Below are the code and all the weights of a small trained network. Each question names an input and a class and asks about switching units off, where a switched-off unit gives its printed mean instead of its output.

import numpy as np


def w(rows, s, z=0):
    codes = np.array(rows[::2]) - 128.0
    scale = np.full(codes.shape[1], s)
    scale[-1] = z or s
    return codes * scale


def f(y):
    return np.maximum(y, 0)


def log_softmax(a):
    a = a - a.max(-1, keepdims=True)
    return a - np.log(np.exp(a).sum(-1, keepdims=True))


def net(x, mask):
    res = np.array(x, float).reshape(1, 7) / 4 @ E
    y = f(res @ A[0][:, :-1].T + A[0][:, -1])
    res = res + np.where(mask, y, B[0][:, -1]) @ B[0][:, :-1]
    return log_softmax(res[-1] @ U[:, :-1].T + U[:, -1])


A, B = {}, {}
E = w([
[12,66,123],'x0',
[129,127,127],'x1',
[129,126,130],'x2',
[106,143,46],'x3',
[184,46,108],'x4',
[127,127,126],'x5',
[127,128,127],'x6',
],0.012)
A[0] = w([
[147,136,93,68],'n0',
[112,142,41,112],'n1',
[140,145,65,101],'n2',
[192,163,115,86],'n3',
[63,114,24,131],'n4',
[168,100,204,117],'n5',
[113,199,121,103],'n6',
[153,109,210,103],'n7',
[114,147,149,4],'n8',
[90,69,121,120],'n9',
[77,77,125,96],'n10',
[86,99,83,116],'n11',
[134,25,97,103],'n12',
[83,102,107,94],'n13',
[42,73,134,100],'n14',
[196,77,96,116],'n15',
[191,157,124,102],'n16',
[172,154,115,55],'n17',
[146,144,157,44],'n18',
[133,95,151,172],'n19',
[169,48,145,130],'n20',
[74,184,121,111],'n21',
[41,79,109,126],'n22',
[157,97,6,137],'n23',
[213,149,86,111],'n24',
[170,54,87,100],'n25',
[125,163,144,74],'n26',
[134,129,44,99],'n27',
[90,56,148,98],'n28',
[122,56,233,103],'n29',
[141,144,68,103],'n30',
[161,151,128,59],'n31',
[141,93,90,109],'n32',
[90,184,129,87],'n33',
[123,111,220,58],'n34',
[71,82,146,77],'n35',
[134,117,221,65],'n36',
[212,134,138,86],'n37',
[191,15,68,108],'n38',
[179,141,214,122],'n39',
[220,101,99,93],'n40',
[119,130,84,3],'n41',
[126,135,69,103],'n42',
],0.013,0.014)
B[0] = w([
[165,120,86,133],'n0',
[133,85,85,191],'n1',
[146,100,165,161],'n2',
[175,157,89,187],'n3',
[101,60,117,243],'n4',
[110,105,108,206],'n5',
[89,116,180,177],'n6',
[136,83,112,189],'n7',
[149,128,238,128],'n8',
[170,146,94,191],'n9',
[180,149,166,180],'n10',
[126,180,136,186],'n11',
[119,177,145,212],'n12',
[156,167,106,165],'n13',
[180,153,89,213],'n14',
[63,133,95,214],'n15',
[149,144,97,195],'n16',
[129,152,89,144],'n17',
[142,101,98,130],'n18',
[107,106,63,205],'n19',
[128,135,152,218],'n20',
[116,116,186,186],'n21',
[159,167,98,232],'n22',
[122,79,138,244],'n23',
[165,144,114,225],'n24',
[98,160,196,201],'n25',
[136,160,172,135],'n26',
[142,77,126,177],'n27',
[152,176,117,183],'n28',
[115,66,104,205],'n29',
[137,71,142,160],'n30',
[173,184,175,137],'n31',
[119,103,169,163],'n32',
[96,130,183,163],'n33',
[110,97,128,157],'n34',
[170,141,185,170],'n35',
[116,89,130,165],'n36',
[139,150,118,204],'n37',
[79,150,194,255],'n38',
[99,108,95,229],'n39',
[124,169,125,213],'n40',
[254,17,251,128],'n41',
[142,112,157,159],'n42',
],0.014,0.009)
U = w([
[174,235,70,53],'0',
[2,211,201,151],'1',
[91,142,105,255],'2',
[118,22,79,18],'3',
],0.0072,0.0094)

Each question gives the input, the list of numbers given to net, and the class t.
The units are the neurons (one row each of A and B). Each row of codes is followed by its name. A weight is (code - 128) times the scale printed after its matrix; where a second scale follows, it is the last column's (A, B and U).
mask holds one flag per neuron, in row order. A switched-off neuron (its flag False) gives its mean, the last column of its row in B, instead of its output. The means were averaged over made-up inputs and are rounded, as every weight is.
A unit's drop is (log p(t) with every unit on - log p(t) with that unit switched off) / (log p(t) with every unit on - log p(t) with every unit switched off).
The circuit of an input: a set's keep is (log p(t) with only the set's units on - log p(t) with every unit switched off) / (log p(t) with every unit on - log p(t) with every unit switched off). Starting from the 12 units with the biggest drops (on a tie, the unit counted first), units are removed one at a time, each time the one whose removal leaves the highest keep (on an exact tie, the one counted first), for as long as the keep stays at least 0.8.
units of the circuit, in order: the units of the circuit, biggest drop first
most important unit: the unit with the biggest drop
k most important neurons: the k neurons with the biggest drops, biggest first
drop when u is switched off: that unit's drop, to one decimal
input [4,1,-2,-8,1,8,-8], class 3: most important neuron : n29
input [-3,-3,4,0,6,-7,7], class 1: units of the circuit, in order : n38; n25
input [7,0,4,-3,-7,6,6], class 0: units of the circuit, in order : n14; n22
input [1,6,1,-3,0,-3,4], class 3: units of the circuit, in order : n38; n12
input [2,-8,-1,5,-4,-3,7], class 3: 2 most important neurons : n4; n38
input [-7,1,-7,1,8,-7,1], class 1: 2 most important neurons : n38; n25
input [1,4,-1,4,5,-3,4], class 1: units of the circuit, in order : n38; n25
input [7,0,7,-2,7,-4,2], class 0: units of the circuit, in order : n14; n22; n28
input [0,4,-3,8,5,8,1], class 3: 2 most important neurons : n23; n4
input [3,-4,1,-5,6,-5,-8], class 1: 3 most important neurons : n38; n12; n25
input [5,8,-3,-1,5,-6,-5], class 0: 3 most important neurons : n14; n9; n22
input [7,-3,3,6,7,2,-1], class 0: 3 most important neurons : n14; n22; n9
input [2,-6,3,2,6,5,-7], class 1: drop when n38 is switched off : 0.1
input [0,1,1,7,-6,7,-6], class 3: drop when n38 is switched off : 0.4
input [4,5,3,-8,1,-2,-7], class 3: most important unit : n29
input [7,4,7,-4,-6,7,2], class 0: drop when n14 is switched off : 0.2
